Table B holds the same points as the rows below and some others, measured another way and shuffled. Each row below is followed by which row of B it is.
B (72 x 38):
[[-105  -91 -197   83  186   -6  -75  -13  -71 -368  293  -88  165 -379
  -108  152 -212 -153  -16  159  344  299  556  122 -169  245   37 -432
   192   77  313  112 -204   89   -6  -82   28  104]
 [  -6  110   60   85    0 -107   40  115   -1  295  120  -25   19  166
    78 -206  166  131   74  -66 -225 -198 -169  -51   81 -206   49  274
  -213   -3  -37  -59   -5  -88  -73   78  139  -18]
 [  -8  146 -374  314   32 -171  109   36  360   -7   23  -21  300 -142
    83  184 -535 -166  -92  197  -92  267  129  321  -46  168  116 -250
    11 -266 -153 -171  -29  136   34   70   45  -75]
 [ 159  119  137    0  -19 -330   75  132    3  170   45 -187    4 -134
   -84   -8   88  -27 -194 -133 -143 -179  -62 -286  166 -169  125  138
  -121  -78  -59  190 -148  -78 -220   38  -67 -140]
 [-253 -106   42  176 -186   64 -146  101   35  173 -131   29    6   97
    23  -52  -32   18 -145 -152   59 -201  -89   53  149  -34   89  -43
  -258   55   72  107  -91 -135  -99  -45  -88  -19]
 [  14  136  -89  -31  244 -223  154   66  -67   91  263   31   84   41
   153 -158  157   22  165  146 -133  -21  -15   11  -70 -157   64  197
   -17  -98  129  -64  -11   45    9   89  184  -45]
 [  12   22  121   62 -226  -94  -80  121   38   22  -49 -139   27 -121
  -169   35  -51   -5 -252 -198   50 -101   79 -194  165   51   81  -84
  -140  105  -48  226 -178  -88 -264  -70 -146  -56]
 [ -31  146   12  -13   34 -130   73   75   49   92   91   51   13   63
   139 -179  114   71   -3   51 -140 -140  -91 -150  122 -144   52  168
  -118   -5   19    1  -28   -9 -130   49   29 -100]
 [ -71  190  -42   77 -191  -45   38  121  166  189 -171   71   90  231
   108 -117  -63   37   12  -45 -130  -35 -244   96   88   22   36  155
  -216   13 -199  -60   42   10  -93   -7   11  -50]
 [ 172  139  -72 -124  267 -392  153   60  -95  -70  167 -128   99 -304
    33   72   22 -199   59  135   43  217  151 -105 -107   -9   90   10
   171 -151   67  102  -67  142  -12   11   83  -80]
 [ 215  286  -37 -258  216 -270  129   25  -45 -300  130  -92   65 -339
    42   10   33 -169  121  213  121  368  209 -250  -75  129  -37  -22
   261   49  -29   93  -25  242  -87  -56   53  -44]
 [  97  201  221   84 -274  -27  -88  149  159  233 -352 -235  -51   62
  -145   -6  -24  -19 -111 -267  -42  -43 -289 -117  204    6  -43  168
  -269  160 -363  118  -45 -118 -178  -49 -112   19]
 [  -3  239  -65    6   45  -40  102   85  118  -60   64  -19  108  169
   -53  -91   -7   44   26   75  -21    8  -61  145  -62   51  -35  116
  -139  117   25   27 -106  -25 -102   23   12   41]
 [-228   89  -11   59 -191  304 -189   58  117 -146 -339  -18   29  140
  -100   10 -154  -77   42  -53  362  217  -60  285  -40  319 -140 -132
  -163  349  -49  103  -56  -24  -22 -165 -115  198]
 [  48  179   28 -175   55 -234  145  125 -124  130  109   55   42  142
   113 -199  261   49  155   18 -127  -50 -140  -88  -37 -106   58  303
   -65    4   21   27   14   48  -91   14  132  -70]
 [-268  -15  -83  275  -65  286 -171   41   69  193   23   76   48  212
   162 -196  -46  117  250   11   -9   47  -41  260    5   12  -69   13
  -191  150  -29 -247   89  -39  110    5  216  175]
 [-161  -24 -140 -129   89 -136   57   75 -157 -220  159  102  143  -40
   -15   10   34  -96  -16   93  241   70  210  133 -170  152  111 -121
    40   33  355  208 -165   64  -71  -91  -27  -25]
 [  47   37   26   85   87 -101  -83   14   56 -103   31 -196   10 -400
   -23   96 -135 -149  -97   38  131  164  224 -219  111   34   14 -209
    80   18  -15   99 -102   47  -81  -29  -43  -14]
 [  60  141  220   23 -199  -70  -55  118   35  297  -23  -28  -97   25
   139 -259  192  154   18 -158 -252 -182 -182 -435  307 -204   11  252
  -171   90 -262  -49   76  -33 -212   18   69  -92]
 [ -58   29   24  -41   25  -42  -64   51  -50 -169   -1  -89   25 -182
   -78   42  -12 -111  -61    2  234  105  161  -72    2  114    8 -135
    14  133  125  200 -142   12 -104  -97  -80   24]
 [ 190  272   59  192   18   25  -94    5  278   -6 -119 -304   -9 -300
   -28   46 -240  -95   21   32   -7  303   45 -186  163   60 -151  -81
    10  114 -386 -103   19   54  -50   20   32   82]
 [ -44   -1  187   80 -192 -109  -76  116   37  179  -53  -78  -63  -60
   -29  -88   78   62 -265 -200  -89 -303  -76 -342  311 -157  112   53
  -223   38  -28  185 -130 -142 -277  -10 -147 -133]
 [-163 -159 -129  453   31   99 -196   -4  103  240  191  -59   78 -232
   203  -34 -235   12   80   30 -101   74  238   20  130  -91   63 -236
   -36 -110  -45 -282   60    4  112   69  230   52]
 [   0  174 -186  -39  231 -193  166   76  -55  108  172   67  158  134
   179 -122   76  -38  305  182  -85  160  -66  254 -212  -24   33  198
     5 -107   63 -143   71  120  128   59  264   23]
 [  45  234  -11   28    0 -119  109  114   81  181    9  -33   79  211
    27 -134   70   55   94   -7 -161  -38 -207   90  -12  -63    1  264
  -181   20 -114  -49   -8  -28  -57   55  101    7]
 [ 119  212    8   -3  -40 -206   90  125   78   67  -39 -124   90    1
   -78   10  -28  -50  -40  -44  -58   46  -76  -15   16   31   40  113
   -97    4 -138   82  -78    4 -126   -1   -4  -35]
 [-363 -172   74    9 -136  244 -238   36 -167  -37   14  166  -69   38
   133 -208  156   82   57  -61  234  -82  113 -105  104   36    1 -110
  -101  263  235   82  -28  -34  -79 -133   -2   62]
 [ -49   53   20  -15 -152  -65  -26  101    3  -93   29  -18   71  -45
  -100  -22  -23    2 -149  -76   89  -30  115  -86   55  117   66  -81
   -77  124   56  186 -157  -17 -224  -82  -93  -38]
 [-175 -183  122  145 -448  112 -274  160 -109  220 -207  -51   27  -19
   -84    9  -64  -13  -48 -360  152   14   53   -9  108  173   78 -146
  -169  176 -132  108  -14  -54 -109 -178   -1   67]
 [-211  -15  106 -208   96  104 -108   50 -241 -225    1   25  -74   23
   -52 -116  273  -36   78    6  386   20   73  -15  -77   79  -64    3
   -46  315  357  275 -152  -38  -65 -141  -73  114]
 [ -15   26   48  162  -32 -143  -65   59   80  310  -83  -55  -31 -152
   238  -76  -40  -54   10  -35 -160  -19 -112 -232  237 -180   77   60
   -81 -140 -201  -98  104   25   -9   45   82 -110]
 [ -41  171   12  -38  160  -94   64   51   13   56   14   -4  -11   79
   107 -144  140   -8   87   93  -20  -38 -149  -17   24 -121  -18  187
  -108   31   69   28  -28  -14  -23   41   35  -11]
 [ 106  204  137 -104  -99 -201   59  144    4  128 -119 -104   -2   60
   -58  -69  129  -11  -54 -125  -59  -67 -195 -155   85  -40   32  226
  -151   73 -131  155  -59  -31 -182  -27  -50  -61]
 [-188  -53 -155   38  121   93 -120   -6  -67 -226   55   13   97 -213
    60   55 -139 -163  145  146  341  341  297  168 -138  227  -23 -288
   127  106  183   21  -37  128   95 -109   68  116]
 [-345 -207  -85  197   51  107 -145   -1  -42   -9  215  128   23  -76
   151 -121  -11   56  -63   62   93 -169  222  -13  107  -85  103 -203
   -95   23  343   12 -104  -59  -36   -1    7  -17]
 [  88  108  -40  101  106  -79  -55   34   20   77    0 -168   59 -254
    90   30 -105 -148  216   57   42  355  100  -17  -25   60  -49  -54
   100   -4 -194 -126   91  132  107  -13  202   82]
 [ 193  194   32    6  157 -149  -12   33   42  -56   -1 -257   21 -339
   -28   72  -78 -170   92   69   85  321  119 -151    8   53  -67  -46
   121   39 -165   18  -15  105   -3  -14   73   50]
 [ -20  144   29   15  -30  -59  -16   54  133  -95 -100  -80   20 -102
   -39    8  -79  -68 -142   15   97   25    7 -108  115   55    1  -53
   -81   90  -20  145 -122   -7 -156  -39 -140  -39]
 [-141   49   67  135 -196  160 -204   50  183  -67 -349 -115  -25 -100
   -76   75 -210 -129 -145  -96  261  124  -33    9  151  186  -64 -193
  -146  207 -130  141  -78  -38  -99 -126 -190   66]
 [-151 -130 -183  184  129    6 -109  -21  -30 -124  262   -2  126 -336
   110   41 -194  -92   43  145  156  217  433   18  -32   93   67 -353
   136  -30  186  -64  -57  103   42  -24  120   35]
 [  -6  120  -32  150  192   -9  -81  -40  155   29  -46 -101  -31 -287
   238  -34 -129 -135  123  182   20  245   34 -149  136  -64  -70  -80
    67  -27 -142 -154  101  108   87   37   93    9]
 [-208   38  -33  138 -211  236 -142   52  108  -84   65   91   54   87
    15 -160  -75  147  -22  -18   55  -30  132   -7  106  129  -35 -118
  -147  259   22  -35  -67  -29 -173  -62   -5   70]
 [-339 -105  -30   56   12  125 -113   47  -56  -68  -29   90   16  107
    11  -64   44  -16  -74   -2  253 -122   20  172   -1   31   38  -93
  -178  144  337  170 -158 -108  -38  -70 -108   50]
 [ 274  261   -9  132   66 -328  148  107  198  141   72 -270  118 -146
  -109   74 -135  -60 -114  -10 -221   31  -36  -87   67  -85   65  104
   -73 -129 -229   10 -102  -19 -130  103   33  -72]
 [-255  122    8 -105  -59   67  -32   50   72  -86 -299  160  -32  176
   145 -113   44  -68  -37   61  196  -27 -235   50   84   61  -18   57
  -171  149   86  147  -35    7  -75  -92 -180  -49]
 [-232  -50 -126  -24  167  -50   10   23  -85 -155  173  119   71  -34
    97  -69   50  -43  -18  147  177  -34  154   74  -54    4   86  -98
   -18   12  372  118 -137   17  -32  -26  -21  -26]
 [ 157   96   41   55   79 -445  124  114    9  366   44 -110   27 -177
   179  -33   53  -89  -41  -35 -292  -89 -142 -272  172 -276  185  198
   -42 -309 -160  -15   40   36  -58  100   96 -214]
 [-175  -62    5  122  133   -1  -83   13    8  -65  110  -48  -15 -126
     8  -33    8  -23 -143   45  129 -138  128  -63  102  -95   52 -122
  -104   49  269  137 -183 -103  -83    9  -88   -7]
 [ -48  -42  127  174  -76    9 -241   -1  120   16 -252 -199 -100 -459
    69  108 -202 -203 -168  -73  179  150  100 -341  299   11    0 -271
    15   35 -172   99  -12   24  -69  -77 -133  -45]
 [  -6   -1  102  -17 -145 -317   72  166 -114  376  123   83   10   59
   183 -216  235  118  -68 -155 -311 -337 -145 -323  211 -273  225  262
  -166 -152  -24   39   10  -30 -203   43   79 -228]
 [-276 -141    1  284 -155  176 -182   57   44  158  133   71   21   65
    93 -170  -23  169  -64  -89  -50 -221   99  -30  181  -79   65  -92
  -223   92  102  -64  -57 -121 -104    8   49   22]
 [ -83   42   42  -19  -30 -129   -1   88  -47  166  -35   54   -8    9
   161 -132  113   -9   25  -24  -54  -79 -110 -136  114 -106   82  122
   -98  -32   -3   32   25   16  -69  -12   35  -88]
 [-104   27  134   23 -211   83 -162   67   47  -79 -130  -53  -56 -114
   -50  -49  -21    0 -157 -114  159  -28   64 -246  202   85  -10 -114
  -108  226  -28  174 -105  -39 -224 -113 -155  -11]
 [  31   91 -165  -53  201 -279  111   30   14 -232  158  -41  145 -299
    20  110 -134 -188  -80  193  126  186  257  -33  -72   94  107 -174
   147 -105  169  134 -142  133  -72  -15  -35  -98]
 [  42   96   41  152   36   44 -120   47   66   73  -75 -229   13 -151
   -47   34 -100  -95  113  -34   98  233   42   38   12   63  -84  -45
   -36  114 -164  -42   -2   -4   46  -27  101  139]
 [  65  138 -108   16   69 -412  257  182  -13  275  168  -14  200  223
   -28  -43   82   13  -43  -29 -260 -209 -177  202 -104 -154  211  286
  -196 -234   76   58 -118  -70  -76  108   88 -126]
 [ 133   72   79  204  -85  -14 -181   51  141   39 -175 -340   14 -394
  -114  167 -265 -182  -40 -110  128  318  147 -134  120  140  -64 -215
    32   82 -319   16  -17   35  -30  -64    8   93]
 [ -36   87   27  -32  -81 -133   35  131  -52  172  -35   21   52  127
    55 -109  105   10   53  -80  -53  -51 -141   10   17  -32   71  174
  -139   14  -38   47   -5   -3  -73  -25   57  -36]
 [  21  204   33 -215  -36 -164  104  131 -103   64  -22   75   44  169
    92 -182  220   17  170   -2  -37   42 -162  -45  -51   17   11  269
   -59   86  -42   51   36   84  -93  -49   89  -38]
 [-101   27    5   37  -65   50  -53   95 -101  121  155   53   54  123
    73 -204  134  121  191  -42  -34    4   37   20  -27    1   -4   98
   -94  140   26  -83   22    3  -42  -25  195   78]
 [-157  -99   61 -317 -350 -232  -38  228 -371  217 -335  191   60  122
   131  -38  207 -176  139 -260  204  124 -184   33  -97  196  196  118
   -29    1  -33  233  112  160  -36 -254   34 -100]
 [ -14   37  -90  -15  116 -194   13   26    9 -155   52  -40   81 -320
    70   83 -123 -182  -74  124  142  182  211 -115   16   73   85 -192
   125  -73   85  115  -81  123  -60  -39  -40  -93]
 [ -55   86  -52  -31  -29 -225   94  100   32   19   18   52   89    8
    43  -34    0  -41 -142   13  -33 -103  -39  -47   56  -26  139   41
   -95  -78   80  137 -106    5 -158   -4  -77 -147]
 [-178  210  -52 -124  112  -26  108   30   55   15   34  263  -16  244
   342 -326  208   98  134  210 -102 -129 -230  -79   91 -154   -5  260
  -121   37  109  -69   66   60  -65   42   36 -103]
 [-332   46  -55    9  116  109  -34   16   -4  131  -68  247  -47  266
   360 -288  174   46  204  153   15 -101 -248   99   60 -155  -11  183
  -175   36  167 -104  101    1   91   19   81   -4]
 [ -69   53  -35  189  -80   86 -187  -14  235 -137 -210 -118   14 -372
    62  114 -351 -183 -106   56  197  296  174 -134  188  181  -45 -343
    51   71 -192    3   -5   99  -51  -86 -102    5]
 [ 155  281  205  -18 -218  -67  -21  147  137  137 -275 -212  -30   65
  -149  -37   21   -7  -60 -199  -29   14 -252 -148  142   40  -71  203
  -207  198 -337  123  -45  -66 -200  -53  -88   23]
 [  52  165 -106   94  294 -160   62  -23  130  -15  142  -65   42 -259
   222  -51  -87  -99   87  249  -83  163   82 -136   74 -122   -1  -23
    92 -132  -21 -132   33  119   42   99  116  -60]
 [ -76  291   23 -196  -17   66   17   86   23  -24 -338   52   -8  262
    88 -131  112  -94  264   51  183  239 -328  185  -94  159 -146  234
  -108  232 -131   30   95   87   45 -105   12  110]
 [  30  -11    2  207  143  -74  -87   15   31   46  208 -186   21 -330
    28    6  -80  -39  -14   36  -18   65  236 -175  108  -99   26 -136
    23  -30   16  -41  -74  -11  -22   48  101   16]
 [  95   23  -38   75 -247 -107  -31  167  -20 -119  121 -206  223 -142
  -393  177 -196  -36 -166 -201  146  143  335  109 -120  325   89 -229
   -29  151  -22  214 -256  -18 -234 -124  -30   78]
 [-284  -18  -81   45   -3   87 -102   17   60  -98 -158  107   16  -16
   140  -25  -90 -106  -43   86  230   51   -3   87   60   88   19 -143
   -79   70  146   89  -49   20  -13  -77 -105  -13]]
Rows of B count from 0, top down.

[ -72 -272  -22   65 -105 -210 -116  -98  118   21  134   36 -157   67
 -194  -12 -245 -197 -158    8   73 -159  219   56 -132  -86 -118  229
    4]
31
[ 216   62  -36 -139    8  103  -66  -62 -269   92 -248   76   11  -23
   -3 -335  335   27   29 -347   27  -39 -133 -245   90  -65   58    1
    7]
37
[ 126   93  -82 -230  101  -12 -105  243 -412  -21   28   81  133 -151
  111   35  430  183 -181   80  165  272  -63  113  173 -327  114 -222
   30]
18
[ -42  -85  140  177 -121   51  -92  -89  182 -192  173 -175  -83   78
  -61  -15 -639 -108  264  136  -62 -198   15   74 -127   31 -140  237
   36]
34
[ 122   25   20   -7 -101    2  -72  -16   14  -29  -37  -14  -76   20
   -1 -277  -53 -164   22 -303 -105 -151   28  -33  -36   88  -79  168
   65]
61
[  28  -83   52   42  -51   58 -118 -161  -29 -133  -23  -60  -63  108
  -25 -209 -345 -143  137  -31   27  -91   44  -81  -58  -86  -78  178
  137]
47
[  64   48   25  -69  -43 -129  101   84   21   57  132   99  -11  -95
   87   76    1   26  -62  -97  -44   65   11  115   97   -7   13  -54
  -45]
57
[-129 -309   74  147 -224 -401  134  -97  188  -57  477  198  -54  128
  192  -51 -310 -184 -171  -71  -96    3  -21  356   92 -128 -102  240
  -35]
55
[  86  207   78 -163  120  166  414 -192  115  -67    3  382   26  105
  413  -40 -330  -81  216  -78  -42  406  -21 -119  208   61  174  -54
  123]
70
[-229 -374   40  167 -176 -391    4 -174  195  -31  342   49 -121  112
  -48  161 -474 -152 -177  120   70  -93  187  208    7 -156 -102  179
  -43]
5
[ -39 -166  -65  -43  -58 -228  -37 -215   49   49  -72  104 -165   99
  -57 -153 -208 -275 -201 -231   83  -55  337 -110  -18  -52  -71  110
  156]
10
[ 229  151  -43 -157  -12   23 -117  381 -295   57   78    7  109 -237
   14  -20  597  219 -126  -92  -35   30 -236  176   97  -99   59 -101
 -148]
30
[ 100  323   57  -92   70  236   22   80  -28  -65 -159 -163   34 -135
   25  261 -210  187  246   62   32   35   42 -140  124  127  129 -233
  -18]
26
[ 296  315   16 -232  126  280  228  -46  -17  376 -400  134  -45 -212
 -166   69  341  285  256 -327  -22  -66 -149 -484   93  281  203 -201
 -269]
13
[ -67 -122   -7  -41  -20 -150   28   40 -101  -23  221  132   62  -24
   84  237   17  126 -159  199  150  155  -45  165  183 -247  107  -68
 -114]
1
[ 234   32  -31 -236  131   19    7  112  -52  122   35  279 -131  -84
  -53 -349  133 -235  -44 -127  -47  184  135   48 -258 -105 -152  158
  215]
11
[  77   67   11  -70   16   78    7 -111   88  -66 -103   53 -111   64
   10 -164 -328 -224   84 -139  -20   12  207 -119  -77   85  -47  112
  185]
19
[ 182   -3  -26   25 -137   37 -207   45  129   98 -143 -108 -190  -50
 -336 -289   33 -205   13 -370 -140 -423  106 -114 -258  253 -171  299
  -40]
44
[ 159  -46    7  -37  -93  -84   33  104  -20  216  106  128  -32 -129
  -95  -82  344   95  -47 -226 -101 -133 -214   53   10   29  -11   93
 -244]
8
[ 354  236  -12 -215   96  311  -28   90  -67  164 -279   92  -86 -134
 -170 -336  291  -37  186 -317 -107  -80  -70 -260 -170  183  -23   97
    3]
38
[-146 -131  100   48   -7 -191  176 -106  282   10  300   94 -124    1
   -8  341 -632  -51   53  269   45  104  224  140  -41  -50  -57   16
    0]
59
[  93  164   29   -6  -44  221   -8  -16   75  -72 -139  -75   -1   -6
  -35   83 -148   51  177  -72  -20 -137  -34 -166   84  201  115   25
 -115]
42
[  10  -96  146   75  -36    4   69   93  149   24  367   32  -34  -90
  -95  213 -269  127  202  310  -49  -25 -174  215 -102  -63  -59  123
 -197]
22
[ -38   10   87  105 -152  -59  107 -198  289 -100   36  -23 -111  111
   87  -18 -576 -200  124 -198 -120 -142  153  -42   46  217  -41  140
   49]
16
[ 211 -176  103   95 -233  -94  149  -80   -5  349  117  179  -11  -76
  -94 -299  496  209  112 -491 -231 -361 -616  -73   91   85   -5  234
 -479]
2
[  56  129   76  -10  -26   86  168 -101  247  123  -92   -2 -105  -69
 -105  200 -292   57  207 -118  -61 -134   68 -198   23  273   57  -29
 -155]
33
[  98  -44    1  -89  -18 -225  124  -67  190  436  -99   95 -251 -184
 -332   65   43  -21  -63 -330  -44 -202  234 -180 -136  176  -99  -22
 -139]
68
[  44  -12   22 -106   36 -130  149   59  125  199  139  181 -107 -135
  -98  194  -42   22  -51   28    7   74  114   60  -50    7  -12  -27
  -92]
35
[ 375  269  -54 -231   95  315 -235  309 -163  -40 -178  -10  -49 -147
 -130 -423  300 -159   72 -191 -109  -22   35  -23 -269   86 -113  154
  189]
48
[ 121  -19  -18  -57   -2   91 -253  125  -45 -308  149   33  -67  104
   63 -445 -257 -410  -28   56  -46   81  175  235 -263 -141 -213  352
  375]
21
[ -49 -184   45   20    4  -61  -37  -97   62 -115  214   89  -94   96
  -21  -55 -440 -190   35  210   78   83  142  115 -136 -188 -112  200
  145]
69
[ -21  -23  -13  -51  -55 -244   85    6   62   98   84   90  -71  -65
   28  142  -63  -25 -175 -124   16   27  180   71   99   -5    8  -76
  -29]
58
